Each row was made from one small tree. Brackets hold a mark, then the marks that hang from it, in alphabetical order. Every link used is in the known rows. Write each row's tree.
Known rows:
(Y (K F (V B)) (L P)): [-103   33 -238 -164  149  -35 -144   43  125  369 -140 -128 -237  156
  107   31 -198 -296  -89  212 -513  359  -53   88   45  109   91  234
  246   55   51 -273 -197 -307  -58  285   83  305  197  -33  -63 -194
   61    9  123   44  310  -45  151  101  195 -241]
(C (P V) R): [-326  -48   66 -209  -16   35  174   81 -127  201   93 -314 -182  178
 -165  110 -260 -168   15  119 -124   81   62   64 -184   29  365   74
  184   15  261 -304   12  -80  212   70   11  113  -82  -77 -256 -135
   -2    8  190  260  398   89  185   37  173  -84]
(Z (E (R (F J)))): [  90 -115   43  -84    2  195  206  -95    2  165  110 -295  -29  176
 -133  216 -214 -344   60   84   94  150  179  -42 -113  -58  176  219
 -143  -18  189 -364  -72 -178  210  276    4   94  122  -79 -166  -39
  -30 -103  209  174  364  110  266  256  139 -211]
(V (K (R (C P)))): [ -66    2  -60  -59  -19 -127   32   78  -29  253  107 -260 -149  323
  -49  -43 -166 -233 -158  183  -31  165  112   -2 -197  -16  184  233
  111   15  325 -253  -41 -231  216  123  -85  198  104   66  -67   -1
  -88   -9  152  158  284   30  240   65  206  -57]
(R (C (P S)) (F (J V))): [ -22  -88  -58 -184  -87 -274  208 -103  120  367  234 -181 -101  218
  -76  123 -215 -132   43   50  -14   13  216  274 -174  -12   97  348
  116  -79  390 -356  -10   32  183    1 -120   81 -146  -77 -217  -48
   -4   97  242  258  278   31  220  132   72   25]
(S (Z (V (B K L) (E R)))): [  20 -170  -59   43 -163   39   32 -167 -132  217  -94 -399 -126  104
  -51  222 -135 -162  -74   17 -307  157  109  -41 -297   55  260  133
 -163   57  265 -290  -39 -421   10  110   83  220  104  141  165   82
  -55  -89  218  -37  185   94  224   62   60  -82]
(J (R (C P)) V): [ 187   36   32  -45  -18  -71  214 -153  -98  384  143 -149 -110   76
   -1  135 -300  -62  -39  212  -88   27  160   90 -192  -48  127   83
  219  -19  570 -250  -24 -206  169    8  -67  269  -54   28 -132  -44
  -49  -23  368  140  283   66  210   30  167   41]
(B F (L (P S V))): [ -67 -134  136 -179  -47  -69   75  -90   73  251  -82 -157 -220  307
  -77   10  -75 -225 -131 -121 -125  355  195   45 -219  134  225  112
  -64   32   94 -418  124   30  169  101  -29  241  170 -249   13  -52
  -39   -6  251   91  432   51   64  251  199  -71]
(V E (K (R C))): [ -43  -20   30   48    9  -94   -4   65  -54  252   82 -232 -173  294
  -12  -62 -186 -350 -162  118  -60  262  158  -57 -190  -60  253  265
  -17   33  275 -294  -74 -264  279  138 -100  196  195  139  -71   62
 -209  -29  129  119  209   55  251   92  249 -112]
(K (V B (E (R F P)))): [-125   11   42  -68   63 -101   46   79   68  125   77 -177 -238  260
  -61  157 -274 -296   -7  104  -74   97  169   28  -15  -13  152  184
  -49  -38  100 -269 -182 -225  261  194  -61  201  -32  105 -119  -14
 -245  -27  121  258  264  -26  129   83  257 -138]
(F (J V) R): [ 376  -97 -208  -65  -52  -11  173 -260  158  244   17 -389  178  123
 -132  177 -279  -79  128  115    8   60  194   70 -165   64  252  332
  -56   15  437 -356   26   54   92  109  -52  121   55    2    1  -38
  -18 -172  313   95  166   67  218  100  143 -163]
(Z (E R) V): [ 222  -82 -102 -102   65  272  208 -182 -121  161  120 -339   45   94
  -66  244 -204 -271   60  197 -174  189  171 -283 -189   -9  158  103
  -70  -42  170 -329  -90 -310  158  320   24  164  173   -2  -86   98
  -89 -193  196   93  271  209  464   79  151 -116]
(Z E (S (B (K R) L)) V): [ 227  -19 -190 -273    4  143  119 -237  -85  332 -119 -299  -64  219
   40   91 -157 -357 -287   30 -294  281  172 -280  -96   22  206 -116
  -98   -8  152 -371  189 -188   88  404 -103  226  222  -45  167  107
  -91 -148  179   18  190  195  372  234   29  -34]
(B K (L (P S))): [  11 -169  190  -64  -88  -43   50 -136   21  254 -101 -135 -199  242
  -79   24 -139 -228 -224  -75 -212  318  165  128 -229  144  283  114
    1   -3  204 -396  109  -58  139  112  -15  233  160 -168  -16  -19
  -48  -18  245    2  385   24   -2  282  159  -78]
(K F R (V E)): [  30  169 -142 -137  103  -69 -105  216  219  253   22 -258 -199  166
  -16 -158 -238 -356  -29   81 -212  117  130  -44 -114   27  166  127
  -61  104 -169 -341  -89 -294  239  267  -83  210  122  -23 -251   23
   27  -85  156  227  417  -40  155   80  294 -287]
(Y (K (C (P S)) R V)): [ -10  124 -304 -235  169 -239   43  172  -18  408   57 -211  -87  233
   -9  -87  -87 -284 -109  127 -364  267   88   18 -190   91  211  158
  265   13   -9 -430 -107 -201  260  186  -18  174  -93   70 -238 -190
   36   61   80  142  426 -100  259   79  300 -179]
(F (V (K C))): [ 101    8 -240  -91  -52  -87   57 -135   93  300  -10 -205  100  161
  -16  -50 -146  -98  -26  267 -216  156  204  -56 -291  123  209  358
   62   24  304 -366  -29 -200  110  185  -71  277  116   89 -104  107
 -158  -54  219   47  162  110  456  -87  196  -53]
(L P (Y K)): [-143  -95 -169  -63  -39 -123   45 -171 -205  149 -157 -127 -109  229
 -147  226 -162  -66    9   17 -187  471  -71    9 -212  138  269  349
  215   44  235 -403 -125 -231   18  398  134  170  174 -261   13 -241
  -74   94  212   36  330   18  124    9  101  -59]
(J (R F (P S))): [  -8  -45   17 -211  -43  -86  163  -27 -139  250  179 -151 -119  196
  -44  304 -306 -141 -157  237   48   18  188  140   19  -10   41  188
  124  -28  269 -422    3  -71  186  115  -79  255 -160  -64 -429  -97
  -67   53  259  217  265   72   78  156  285 -137]
(K (C R) (F J)): [ -51  -77 -260 -260   23 -158   73  214  396  291  -14 -321  -70  188
 -102 -154 -133 -266    5   12  -96   78  213  129 -131  -11  252  292
  -43   22  113 -474   20 -200  181  223  -99  133   99 -115 -203   26
  195  -31  263  113  413  -23  187  111   79 -203]
(Y K (L (P V))): [-111  -51  -85  -58   66   80   69 -121 -208  359 -106 -142 -120  143
   24  177 -177 -232 -104  161 -460  468  -30   54  -80  125  175  246
  274   70  248 -392 -121 -209  -27  256  106  264  201  -75 -133 -286
   -5  -19  159   10  294   54  198  149  198 -257]
(L (P S (V B (K F))) Y): [-183 -126 -275 -234  -63 -127  -39  -37   94  115  -98 -117 -289  291
 -107  184 -139 -101 -143  -73 -234  298  118   42 -168   28  189  323
  139    2   68 -306   16  -83   65  342   -4  201   88 -172  -95 -127
 -262   87  191  191  257   41  130    7  106  -12]
(C (P S V)): [-178  -63    8 -207  -45  -11  199   20 -136  167   73 -188  -72  179
 -144  174 -203 -103  -17   60 -306  147  145  115 -205   84  244  114
  144  -39  162 -421  106   46  130   64  -82  122  -93  -25 -360 -174
 -112  -18  201  263  330   71  202   83  254 -169]
(Z (E V) (S B)): [  16  -32  -34 -176   12  225  204 -112 -119  122   -1 -270  -20  213
 -104  207 -183 -300 -114   10 -254  266  139  -81  -55  -60  206  -24
    7 -104  165 -452  137 -110    2  430 -122  175  187  -63  -35  -80
 -138 -126  237   49  263  171  295  230  134 -208]
(P (S (B K) Z) (V (E R))): [-192  -70  -32  -37 -180   69  167  -63 -110  214  -62 -354 -149  107
 -143  351 -176 -187  -97 -101 -544   80  218   76 -296  -37  306  109
  -82   -2   15 -467   49 -111  174  141   -1  137 -121   46 -203 -111
 -129   17  234  106  182  144  145  154  210 -268]
(Z (S (B Y))): [-120    8 -135 -228 -165   29  228 -128 -190  118 -289 -152  -26  309
 -130  173 -127  -79 -210    5 -249  260  110   25 -143   30  215  129
  -59  -24  300 -438  171  -57   45  312 -146  141  182 -196   29  -86
 -138  -66  310   70  122  117  176  145   50 -151]
(J (R C (F (V K)) (P S))): [  11    8 -108 -182  -34 -211   86  -61   14  427  331 -148 -157  190
   31  153 -281 -165 -158  285   47  -67  279  133  -29  -18   38  376
  181  -34  371 -339  -84  -57  200   91  -95  306 -197   -9 -398   -2
 -116  134  216  197  160  124  217   46  234   44]
(B K (L Y)): [-139 -148  146  -43 -232   30  134 -178  -24  224 -316  -57 -205  252
  -95  -69  -94 -217 -194 -123 -153  398  171   35 -258  191  231  228
 -220  118  289 -322  111 -200  147  283    7  276  299 -244   97   -9
  -60    6  279  105  395   40  -54   94   25  -72]
(C (P (S (B F))) R): [-322  -81    1 -342  -38  -44  159   71   52  192   47 -341 -154  215
 -138  165 -243 -164  -17  121 -268   49   77  114 -160   50  323   41
  164  -67  196 -328   87   10  228  -40    9  127 -141 -108 -148  -41
   34  107  210  165  299   96  155   64  175  -56]
(K F (V (B (L P)))): [ -79   64  -84 -205   37 -123 -143  120  300  188 -137 -147 -278  226
  -20  -74 -193 -221  -64   47 -209  169  133   55  -63   57  131  111
  -19   37  -18 -284  -60 -224   88  246  -72  267  181  -65    3  -24
  -17  -96  190  163  416  -51   76  121  180 -169]
(P (S (B L Y) Z) V): [-294  -43 -119 -201 -306   68  188 -133 -131  230 -302 -235 -119  176
 -144  302  -20  -46 -212 -187 -499  213  237   96 -339  105  187  206
 -118  114  116 -509  150  -27  122  174   -4  194   56 -121  -55 -226
  -74   -9  259  119  244  160   96  139   60 -241]
(K (C R) (V (B L))): [ -94   81  -95 -244   41 -137   21  192  199  285  -63 -193 -245  212
  -29 -191 -100 -282 -169  -43 -160  193  232   17 -165   20  250   74
   52   19  198 -320  -23 -253  304  200  -68  280   82   67   55   20
  -98  -69  156  167  435  -84  158  131  123  -90]
(P (S (Z (V B)))): [  35  -96 -284 -207 -178    9   96 -123 -212  134   -1 -328   50   64
  -84  373 -146   41  -61   70 -386   78  109   21 -297   33  170  173
   51  -27  238 -431   67 -189  -38   80   -9  187   -4   88  -88   30
  -92  -77  224   58  132  113  314   55  162 -168]
(E (V (B L) K) (Z S)): [-176 -237   46 -107  -16  133   10  -41  -59  101  -27 -257 -235  304
  -83   -4   72 -256 -235   20 -184  273  200  183  -89  -79  148  124
   48 -114  235 -152  -35 -207  -92  104  -15  359  267   60   13   67
 -244  -40  206  -75  368  141  145  106  167 -126]
(B (F (J (V (E R) (K C))))): [ 122 -203  -85  -25  -11 -121  176 -142  242  276  -83 -260    2  309
  -48   15 -112 -259   10   55   -9  209  225   12 -191   22  209  281
 -217   -4  216 -313   13 -137  227   64  -92  149  142  -25   80  147
  -48    1  296   99  250   24  253  100  177  -35]
(V (B (Y K))): [-139 -137 -100 -181 -110  -14  207  -49 -100  135 -327  -97 -120  373
  -45  149  -85 -123 -120   89 -234  314   51   20 -193    8  203  301
 -126   38  371 -298 -107 -225  186  164   -3  165  223    7   94 -141
 -160  -25  190  120  151   11  147  -10   76 -129]
(J (V E (K F))): [  26  -40  -47  -46   -6  -40   40 -158   35  242 -102 -103  -38  204
   20  130 -249 -155   -8  293 -211  180  124  -57 -192   -5  129  242
   -2    6  228 -279  -36 -272  155  124 -115  232  211   75  -52  118
 -161  -43  290   92  180  118  320  -76  251  -93]
(C (R (P V))): [-309  -58  -11 -221  -21  -22  196   76 -105  152  108 -250 -128  236
 -155  259 -277 -153  -29  117   -9   39  108   19  -80   14  256  221
  117   16  298 -420  -42 -117  244  193  -30  197  -11  -95 -226  -90
  -48    8  178  242  325  100  125   23  204 -128]
(S (B (L P)) Z): [-168  -26   -2   13 -244  -60  -12 -168  -85  171 -248 -381  -85  120
 -158  330 -158  -16  -75  -68 -326  228   28   98 -282  135  247   78
   48   96  282 -492   51 -293  -53  215   96  254  139  -51  273 -191
   70  -63  281 -104  311   85   79  198   33 -205]
(E (R F) V): [ -72  -88  158  -22   16  156  245  -44   26  108  220 -326 -191  255
 -169  154 -156 -262   32  175  -60  116  245   79 -191  -61   51  207
  -37  -99   94 -266 -186 -231  183  166   25  169  -10 -134 -310   -9
  -26  -61  266   55  417   95  160   95  214 -200]
(B (K C V) Y): [  -4  -52  -37  -31 -183  -78  223    2   67  290 -266  -68  -94  308
  -76 -239  -11 -248 -197 -100 -306  302  153   88 -301  138  238  270
 -169   64  130 -397   30 -251  336  402  -84  170  161 -166  -51  -29
  -59   44  293  270  341  -51   84   61   67  -67]

Write each row's tree:
[  48 -106  -44 -214  -52 -155   65  159  299  232   75 -236 -247  288
  -35  -83 -231 -257  -40   68 -248    5  136  162 -126  -58  246  191
  -31  -90  300 -265    7 -132  178  121  -97  190  -19   80  -56  -11
  -56   11  220  191  197  -35   76   38  129  -72]  (V (B (K (F (R (C (P S)))))))
[  31 -109  -58  -71  -35  -60  -22 -214  184  231 -127 -159 -165  145
  -19   32 -201 -167   -2  -12 -205  289  187  -21 -236  189  305  320
  -73   88  357 -275  -64 -170   67  122   57  307  200   43  131   24
 -287  -50  162  -18  170   63  229  -51   46   25]  (F (V (B (L P Y)) E))
[ 214   51 -201  -96   -7 -189   94  -65  233  340  374 -323   46  141
  -93   11 -304 -146  175  193  -41  -74  220   43 -148  148  232  526
  106  -12  511 -419 -124  -34  143  245  -29  289  -67   23 -115  -53
  -80  -20  209  114  110  113  266 -132  155   -8]  (F (R C P) V)
[  64    3 -302 -295  -50  -63  178 -139 -106  283 -104 -318  -24  220
  -24   83 -174 -146 -226  124 -388  162  144 -122 -153  -17  255  -44
   77 -101  223 -400  150 -185   71  325 -146  180   32  -73   36  156
  -72  -65  262   17   96  147  379   86   56    2]  (Z (S (B (K (C R)))) V)
[-131 -249   33 -115  -22   97   45  -72  -20   57  -16 -248 -290  235
 -160   34   56 -201 -134 -186 -193  331  145  235 -125   -4  187  132
  106  -93  250 -224  -43 -218 -137  225   82  352  251 -119   54  -47
 -208   -8  246  -89  460   85   32  100   47  -88]  (E (V (B (L P Y))) (Z S))
[ -42 -170   70 -128   70  167   88   38  137  216   51 -260 -195  272
  -22  -29  -87 -449 -159   43  -96  305  217  -93 -125  -59  217  121
  -43  -28  224 -279  -21 -276  229  264  -20  263  251  123   52   10
 -155  -83  135   73  403   86  268  137  124  -93]  (Z (E (V (B L) (K (C R)))))
[  -8  -69   60 -189  -79    3  146   -5  101  209 -124 -227 -213  324
  -54  -23 -144 -234  -72  -23  -99  218  217  -35 -172    3  234  117
 -196   54  269 -305   51  -57  221  159  -69  251  148    2   87  -80
 -141 -123  221  206  287   38  108  107  163 -149]  (P (V (B (F R) L)))
[-100 -119 -132 -132 -156 -105   94 -172   12   94 -159 -162 -147  208
 -176  261 -194  -48  -90 -126 -341  322   61   93 -235  126  252  230
  144  -22  177 -432   63  -94   79  360   50  188   65 -273    0 -129
 -159   98  268   81  255   48   48   79   61  -44]  (L (P (S (B K))) Y)
[  72  161 -272 -296  102 -358   62  256  221  351  271 -186 -154  296
  -30  -67 -137 -312 -170   29  -66   52  233   72  -87   69    7  223
  182   -2  -31 -509  -51 -206  393  327 -131  261 -177   12 -312  -66
  -49   73  108  308  450 -127  162  123  261 -139]  (K C (R F (P S)) V)
[ -75   -1 -138 -256   10 -230  156   96  157  325  198 -229  -77  223
  -75   -5 -191 -206   -5  157  -18   35  177   64 -161   65  186  320
  160  -14  309 -479  -72 -243  293  246  -42  252  -77  -36 -202    2
   -9   77  205  150  330   23  268  -30  121  -30]  (K (C (R (F V) P)))
[ 163   45   25 -164  -34 -133  207 -156  -75  445  244 -119 -177  108
   28  162 -296  -91  -71  246  -48  -31  200  159 -173  -85   35  122
  255  -58  473 -252  -27 -127  225  -22  -79  245 -194  -20 -277  -33
  -54   69  353  199  275   76  220   70  175   64]  (J (R (C (P S)) F) V)
[  57  -34 -170 -278  -43  115  193 -139  -94  271 -189 -233  -12  346
  -57   87 -109 -354 -123   16 -185  342   46 -134  -66    1  290  142
 -133  -16  195 -425  131  -41  137  467  -57  123  214 -188  153 -146
  -59    8  252  103  144  155  260  184   62 -107]  (Z E (S (B (F R) (Y K))))
[ -27  125 -223 -130   99  101   16   -8 -123  421 -104 -180 -107  121
   90    8 -157 -318 -177  207 -440  371   17  -22  -61  140   83  209
  171  138  133 -298 -145 -289   83  227   76  309  188    5 -142 -164
   52  -47   93   85  335  -12  194  127  250 -326]  (Y (K R V) L)
[-102 -208 -120   25 -225   77   90 -181   90  183 -168 -521   49  194
 -122  300 -115 -215   13  -41 -252  177   57   14 -189   21  229  153
 -200   61  109 -424   64 -250  -17  294   48  162  147   15  236  -65
  100    7  250   58  258  144  233  170   73 -196]  (S (B (F J)) (Z (E (V K))))
[  11  -36 -234 -130  -19 -102   50   81  208  295  -23 -289  -48  272
  -78 -105 -131 -254  -61  100 -140  164  254   13 -143  -18  217  319
  -53   38   77 -409   32  -80  176  317 -150  157   89    9 -214  -73
  -40  -82  231  221  286   57  262   78  210 -214]  (P (V (K C (F J R))))
[-144  -96  151   33  -17  165  191    4 -171  113   39 -264 -140  123
 -171  132 -131 -247   66   -8 -232  193  197   53 -225  -67  279  168
  -43   -6  139 -357 -138 -214  194  171   27  202  114    3 -288  -72
 -196  -84  233  149  375  149  189   78  265 -289]  (P (V (E R Z)))
